Here is a tiny trained network, its code and every weight. The questions are about switching its units off for an input and a target symbol, where a switched-off unit gives its printed mean instead of its output.

import numpy as np


def w(rows, s, z=0):
    codes = np.array(rows[::2]) - 128.0
    scale = np.full(codes.shape[1], s)
    scale[-1] = z or s
    return codes * scale


def norm(h):
    return h / np.sqrt((h * h).mean(-1, keepdims=True) + 1e-5)


def f(y):
    return np.maximum(y, 0)


def softmax(a):
    e = np.exp(a - a.max(-1, keepdims=True))
    return e / e.sum(-1, keepdims=True)


def log_softmax(a):
    a = a - a.max(-1, keepdims=True)
    return a - np.log(np.exp(a).sum(-1, keepdims=True))


def net(x, mask):
    ids = ['ΘΞΦαδζηλμτψ'.index(c) for c in x.split()]
    T = len(ids)
    res = E[ids] + P[:T]
    r = norm(res)
    for j in range(2):
        rows = slice(3 * j, 3 * j + 3)
        q, k, v = (r @ M[0][rows].T for M in (Q, K, V))
        z = softmax(np.where(np.tri(T) > 0, q @ k.T / 3**0.5, -1e9)) @ v
        o = O[0][rows]
        res = res + np.where(mask[j], z, o[:, -1]) @ o[:, :-1]
    y = f(norm(res) @ A[0][:, :-1].T + A[0][:, -1])
    res = res + np.where(mask[2:14], y, B[0][:, -1]) @ B[0][:, :-1]
    return log_softmax(norm(res)[-1] @ U[:, :-1].T + U[:, -1])


Q, K, V, O, A, B = {}, {}, {}, {}, {}, {}
E = w([
[66,53,93,24,168,79,56,91],'Θ',
[98,138,186,93,163,178,98,56],'Ξ',
[90,137,132,65,187,220,124,107],'Φ',
[125,127,184,107,179,174,73,112],'α',
[140,134,190,136,215,153,120,127],'δ',
[34,101,134,175,158,180,30,54],'ζ',
[91,103,94,79,238,102,144,163],'η',
[135,119,131,143,175,38,1,150],'λ',
[103,118,179,107,205,103,139,73],'μ',
[31,200,33,160,185,75,92,120],'τ',
[70,146,155,193,205,199,134,94],'ψ',
],0.0093)
P = w([
[191,141,132,142,214,110,125,51],'0',
[172,127,149,135,189,129,144,84],'1',
[99,197,204,75,177,115,120,134],'2',
[144,99,89,147,255,121,70,76],'3',
[162,103,157,144,141,149,158,113],'4',
[79,197,199,80,129,107,119,178],'5',
[124,109,78,144,222,127,64,87],'6',
[157,100,146,143,111,147,170,136],'7',
[65,194,190,87,82,106,121,210],'8',
[123,112,78,146,174,132,69,99],'9',
[161,100,141,146,79,143,170,147],'10',
[40,182,185,132,46,111,119,219],'11',
[107,121,119,131,215,141,91,88],'12',
],0.0088)
Q[0] = w([
[249,171,74,134,21,99,221,121],'h0',
[30,190,203,107,42,87,137,231],'h0',
[189,78,123,142,54,167,200,118],'h0',
[197,9,97,163,146,179,133,43],'h1',
[75,113,116,143,246,125,42,83],'h1',
[153,79,169,120,126,118,123,144],'h1',
],0.012)
K[0] = w([
[157,172,140,113,250,129,123,94],'h0',
[107,120,56,138,104,106,40,91],'h0',
[174,143,135,106,160,164,141,81],'h0',
[156,66,165,113,73,168,148,123],'h1',
[83,124,144,144,56,109,152,183],'h1',
[200,93,101,142,131,114,138,126],'h1',
],0.017)
V[0] = w([
[187,59,89,95,137,96,73,225],'h0',
[149,91,143,87,64,131,44,54],'h0',
[29,37,57,71,131,104,149,90],'h0',
[138,193,102,39,95,95,164,116],'h1',
[129,88,107,91,115,78,127,119],'h1',
[150,181,22,128,134,255,60,145],'h1',
],0.0088)
O[0] = w([
[143,102,106,153,244,147,89,144,127],'h0',
[66,52,142,87,101,124,74,179,94],'h0',
[86,114,31,94,93,116,103,80,161],'h0',
[80,165,166,115,131,130,169,107,57],'h1',
[110,122,174,164,158,97,168,52,96],'h1',
[66,186,64,125,191,152,109,159,1],'h1',
],0.011,0.0033)
A[0] = w([
[129,96,130,49,159,81,93,112,153],'n0',
[240,87,83,177,181,124,135,90,103],'n1',
[175,76,99,115,99,226,136,145,159],'n2',
[58,195,92,125,121,103,161,112,73],'n3',
[102,169,144,123,129,153,148,201,214],'n4',
[69,144,244,111,118,134,72,252,40],'n5',
[111,55,140,139,197,168,86,162,145],'n6',
[175,23,69,152,175,131,149,105,75],'n7',
[138,171,116,221,63,163,101,122,157],'n8',
[113,150,147,127,158,146,191,95,253],'n9',
[66,113,158,78,60,108,132,183,59],'n10',
[190,132,59,160,151,130,156,71,76],'n11',
],0.011,0.0043)
B[0] = w([
[125,165,110,124,98,148,127,171,216],'n0',
[89,134,92,158,103,227,127,134,254],'n1',
[76,180,91,144,157,82,94,132,162],'n2',
[138,137,185,213,113,113,113,145,160],'n3',
[117,175,227,64,146,133,111,65,177],'n4',
[87,104,156,123,191,120,242,78,227],'n5',
[167,74,126,122,129,67,120,194,236],'n6',
[149,181,171,161,143,133,100,1,214],'n7',
[161,138,116,48,128,106,182,175,158],'n8',
[147,114,115,153,101,89,86,168,206],'n9',
[112,93,123,205,101,168,108,146,181],'n10',
[116,61,60,76,141,129,203,131,204],'n11',
],0.012,0.009)
U = w([
[107,107,127,99,135,58,48,17,52],'Θ',
[44,89,178,187,71,199,155,151,4],'Ξ',
[111,254,156,169,141,102,59,95,139],'Φ',
[125,73,137,73,214,65,165,143,162],'α',
[187,165,169,145,115,250,134,201,76],'δ',
[106,84,72,84,88,152,55,214,178],'ζ',
[137,139,64,131,160,189,157,49,217],'η',
[200,78,158,209,159,143,37,130,95],'λ',
[218,84,156,121,36,96,121,84,163],'μ',
[149,154,66,215,117,45,173,162,25],'τ',
[190,172,109,25,98,153,141,168,206],'ψ',
],0.008,0.0027)

Each question gives the input, a string of symbols that net reads in full, and the target symbol t.
The units are the heads (3 rows each of Q, K, V and O) and the neurons (one row each of A and B). Each row of codes is followed by its name. A weight is (code - 128) times the scale printed after its matrix; where a second scale follows, it is the last column's (O, A, B and U).
mask holds one flag per unit, heads first, then neurons. A switched-off unit (its flag False) gives its mean, the last column of its rows in O or B, instead of its output. The means were averaged over made-up inputs and are rounded, as every weight is.
A unit's drop is (log p(t) with every unit on - log p(t) with that unit switched off) / (log p(t) with every unit on - log p(t) with every unit switched off).
The circuit of an input: a set's keep is (log p(t) with only the set's units on - log p(t) with every unit switched off) / (log p(t) with every unit on - log p(t) with every unit switched off). Starting from the 12 units with the biggest drops (on a tie, the unit counted first), units are removed one at a time, each time the one whose removal leaves the highest keep (on an exact tie, the one counted first), for as long as the keep stays at least 0.8.
circuit, biggest first: the units of the circuit, biggest drop first
most important unit: the unit with the biggest drop
top k neurons: the k neurons with the biggest drops, biggest first
heads that matter: for each layer, one digit per head in row order, 1 if its drop is at least 0.15 and else 0, layers parted by /
input η μ η Φ λ η Θ η Ξ, target ζ: most important unit	h0
input Θ α λ η η α λ λ λ τ η Ξ, target Φ: heads that matter	11
input α η η Θ μ ψ, target ζ: heads that matter	10
input Ξ λ λ τ Ξ λ η η τ, target Φ: heads that matter	11
input μ ζ α η δ ζ η ζ, target ζ: heads that matter	11
input η Ξ ψ η, target ψ: heads that matter	11
input η η η, target τ: heads that matter	11
input ζ η μ α η ψ μ, target ψ: circuit, biggest first	h0, h1, n8
input λ ζ η η η η η Θ ψ ζ, target ψ: circuit, biggest first	h0, n8
input η ζ η, target Ξ: circuit, biggest first	h0, n10
input η ζ λ ζ η ζ α ζ Φ τ λ δ, target α: heads that matter	10
input μ τ η, target Φ: heads that matter	11
input η Ξ ζ μ ψ λ η Φ η η η Ξ, target α: heads that matter	10
input λ ζ λ ζ λ μ λ δ δ α, target δ: circuit, biggest first	h0, n7
input δ λ Θ λ ζ δ α ψ Ξ η μ ψ α, target ψ: circuit, biggest first	h0, n8, h1
input η η ψ η μ ψ η η η, target τ: top 2 neurons	n3, n9
input ζ λ ψ η η λ η μ, target μ: heads that matter	10
input λ ζ η η δ Ξ Φ η λ τ, target λ: circuit, biggest first	h0, n5
input η μ α τ λ τ α, target τ: most important unit	h1
input η ψ Ξ η λ τ η η Ξ λ η, target η: top 3 neurons	n7, n11, n1
input η λ Θ, target ζ: circuit, biggest first	n0
input Θ η η Ξ λ λ ζ, target λ: heads that matter	10
input η Ξ η ζ η λ δ μ λ α α, target α: heads that matter	10
input λ η Φ ζ Θ λ η, target λ: circuit, biggest first	h0, n7, n5
input ψ λ Ξ η η Θ τ η η η ζ μ η, target μ: heads that matter	11
input λ λ Θ η Ξ η α Θ, target Θ: top 2 neurons	n7, n1
input α λ ψ, target α: heads that matter	00
input ζ η λ ζ Φ η ζ η λ α ζ λ, target α: circuit, biggest first	n5
input η ζ η η ζ μ, target Ξ: circuit, biggest first	h0, n10
